Below are the code and all the weights of a small trained network. Each question names an input and a class and asks about switching units off, where a switched-off unit gives its printed mean instead of its output.

import numpy as np


def w(rows, s, z=0):
    codes = np.array(rows[::2]) - 128.0
    scale = np.full(codes.shape[1], s)
    scale[-1] = z or s
    return codes * scale


def f(y):
    return y / 2 * (1 + np.tanh(0.7978845608 * (y + 0.044715 * y**3)))


def log_softmax(a):
    a = a - a.max(-1, keepdims=True)
    return a - np.log(np.exp(a).sum(-1, keepdims=True))


def net(x, mask):
    res = np.array(x, float).reshape(1, 8) / 4 @ E
    y = f(res @ A[0][:, :-1].T + A[0][:, -1])
    res = res + np.where(mask, y, B[0][:, -1]) @ B[0][:, :-1]
    return log_softmax(res[-1] @ U[:, :-1].T + U[:, -1])


A, B = {}, {}
E = w([
[5,155,132,113,153,97,116,99,118,125],'x0',
[129,127,130,129,129,129,127,125,127,127],'x1',
[128,127,130,127,129,127,128,129,128,127],'x2',
[129,129,127,128,128,127,127,129,127,130],'x3',
[119,164,229,148,97,165,131,130,119,178],'x4',
[129,114,115,111,171,146,206,107,62,165],'x5',
[128,127,127,128,125,127,128,127,127,129],'x6',
[128,126,129,129,127,127,129,128,128,127],'x7',
],0.021)
A[0] = w([
[208,111,126,131,110,152,134,139,130,129,246],'neuron 0',
[130,141,143,130,114,131,127,124,127,133,121],'neuron 1',
[132,116,97,124,141,112,128,126,130,109,194],'neuron 2',
[125,139,134,133,95,120,67,140,176,106,244],'neuron 3',
[129,121,129,132,124,120,124,129,123,130,119],'neuron 4',
[124,152,191,135,103,149,131,129,125,167,159],'neuron 5',
[128,122,125,130,126,137,134,124,131,130,115],'neuron 6',
[6,154,129,119,148,98,116,108,118,123,155],'neuron 7',
[130,113,116,127,143,131,132,126,131,119,137],'neuron 8',
[127,122,123,141,134,126,128,122,130,130,129],'neuron 9',
[128,113,118,118,161,145,206,111,68,156,156],'neuron 10',
[121,156,200,142,101,160,131,130,119,164,159],'neuron 11',
[131,104,64,125,150,104,131,130,134,91,237],'neuron 12',
[132,139,125,123,126,126,122,133,129,127,143],'neuron 13',
[129,120,120,122,156,140,187,114,86,151,152],'neuron 14',
[132,134,128,134,131,119,127,129,131,130,136],'neuron 15',
[115,123,120,126,138,120,125,128,122,121,111],'neuron 16',
],0.018,0.013)
B[0] = w([
[156,92,118,170,58,153,155,193,154,130,234],'neuron 0',
[124,152,138,148,124,122,123,121,114,142,144],'neuron 1',
[144,94,79,102,135,104,129,135,134,105,174],'neuron 2',
[74,119,133,154,83,98,75,125,170,55,233],'neuron 3',
[126,128,125,129,135,139,133,120,134,126,127],'neuron 4',
[98,175,193,166,130,159,142,146,124,138,213],'neuron 5',
[135,123,137,129,128,127,133,127,118,134,127],'neuron 6',
[102,172,140,87,187,98,95,12,106,117,255],'neuron 7',
[156,117,140,108,114,114,122,109,120,141,142],'neuron 8',
[135,120,144,115,128,123,127,128,129,127,129],'neuron 9',
[176,128,112,96,167,153,168,140,63,230,220],'neuron 10',
[101,177,193,185,138,162,148,138,123,146,225],'neuron 11',
[165,77,9,83,110,89,98,109,142,120,215],'neuron 12',
[121,122,128,135,126,125,130,127,130,117,134],'neuron 13',
[162,133,119,100,148,157,148,127,93,185,197],'neuron 14',
[128,129,128,129,123,126,138,124,128,115,131],'neuron 15',
[132,146,126,110,146,123,113,139,126,125,139],'neuron 16',
],0.013,0.031)
U = w([
[146,24,58,157,29,91,98,190,234,48,216],'0',
[61,112,68,75,150,37,51,51,188,37,166],'1',
[227,29,38,82,98,146,189,198,102,192,162],'2',
[164,115,57,26,232,91,124,46,65,173,70],'3',
[68,144,195,233,25,177,133,230,217,90,208],'4',
[3,203,223,180,143,105,75,62,155,84,115],'5',
[170,142,173,184,123,222,232,238,85,212,65],'6',
[82,204,192,115,242,179,176,67,50,199,4],'7',
],0.0055,0.0034)

Each question gives the input, the list of numbers given to net, and the class t.
The units are the neurons (one row each of A and B). Each row of codes is followed by its name. A weight is (code - 128) times the scale printed after its matrix; where a second scale follows, it is the last column's (A, B and U).
mask holds one flag per neuron, in row order. A switched-off neuron (its flag False) gives its mean, the last column of its row in B, instead of its output. The means were averaged over made-up inputs and are rounded, as every weight is.
A unit's drop is (log p(t) with every unit on - log p(t) with that unit switched off) / (log p(t) with every unit on - log p(t) with every unit switched off).
The circuit of an input: a set's keep is (log p(t) with only the set's units on - log p(t) with every unit switched off) / (log p(t) with every unit on - log p(t) with every unit switched off). Starting from the 12 units with the biggest drops (on a tie, the unit counted first), units are removed one at a time, each time the one whose removal leaves the highest keep (on an exact tie, the one counted first), for as long as the keep stays at least 0.8.
units of the circuit, in order: the units of the circuit, biggest drop first
unit that matters most: the unit with the biggest drop
top k neurons: the k neurons with the biggest drops, biggest first
drop when u is switched off: that unit's drop, to one decimal
input [-2,-4,6,1,1,-7,0,-3], class 4: unit that matters most	neuron 12
input [0,-7,-2,-1,8,-1,2,6], class 4: units of the circuit, in order	(neuron 7; neuron 10)
input [-1,2,1,5,5,1,8,4], class 6: top 2 neurons	(neuron 7; neuron 3)
input [-5,0,0,-5,0,3,-1,0], class 2: top 2 neurons	(neuron 11; neuron 5)
input [1,-4,-3,-2,0,-3,0,3], class 1: top 3 neurons	(neuron 0; neuron 11; neuron 5)
input [3,4,-3,-7,-6,0,2,-7], class 1: top 2 neurons	(neuron 10; neuron 14)
input [1,4,-3,0,0,-4,2,2], class 1: top 2 neurons	(neuron 0; neuron 11)
input [-2,-1,2,-6,7,1,-1,-5], class 6: top 2 neurons	(neuron 3; neuron 7)
input [2,-6,0,5,0,8,6,0], class 3: top 2 neurons	(neuron 11; neuron 5)
input [4,7,0,-8,0,-6,8,-8], class 1: top 2 neurons	(neuron 11; neuron 5)
input [-5,-1,-7,4,-5,0,5,3], class 0: top 2 neurons	(neuron 10; neuron 14)
input [2,3,3,5,-6,0,2,3], class 1: top 2 neurons	(neuron 10; neuron 14)
input [6,2,3,-8,0,-5,-7,-7], class 1: top 2 neurons	(neuron 11; neuron 5)
input [-1,1,-7,-7,6,5,-6,8], class 6: units of the circuit, in order	(neuron 7)
input [-1,-8,0,3,-7,-3,1,-3], class 0: drop when neuron 7 is switched off	1.0
input [0,-6,-6,3,3,1,3,6], class 6: drop when neuron 7 is switched off	2.4
input [-3,7,7,-7,2,6,-1,1], class 6: drop when neuron 13 is switched off	0.0
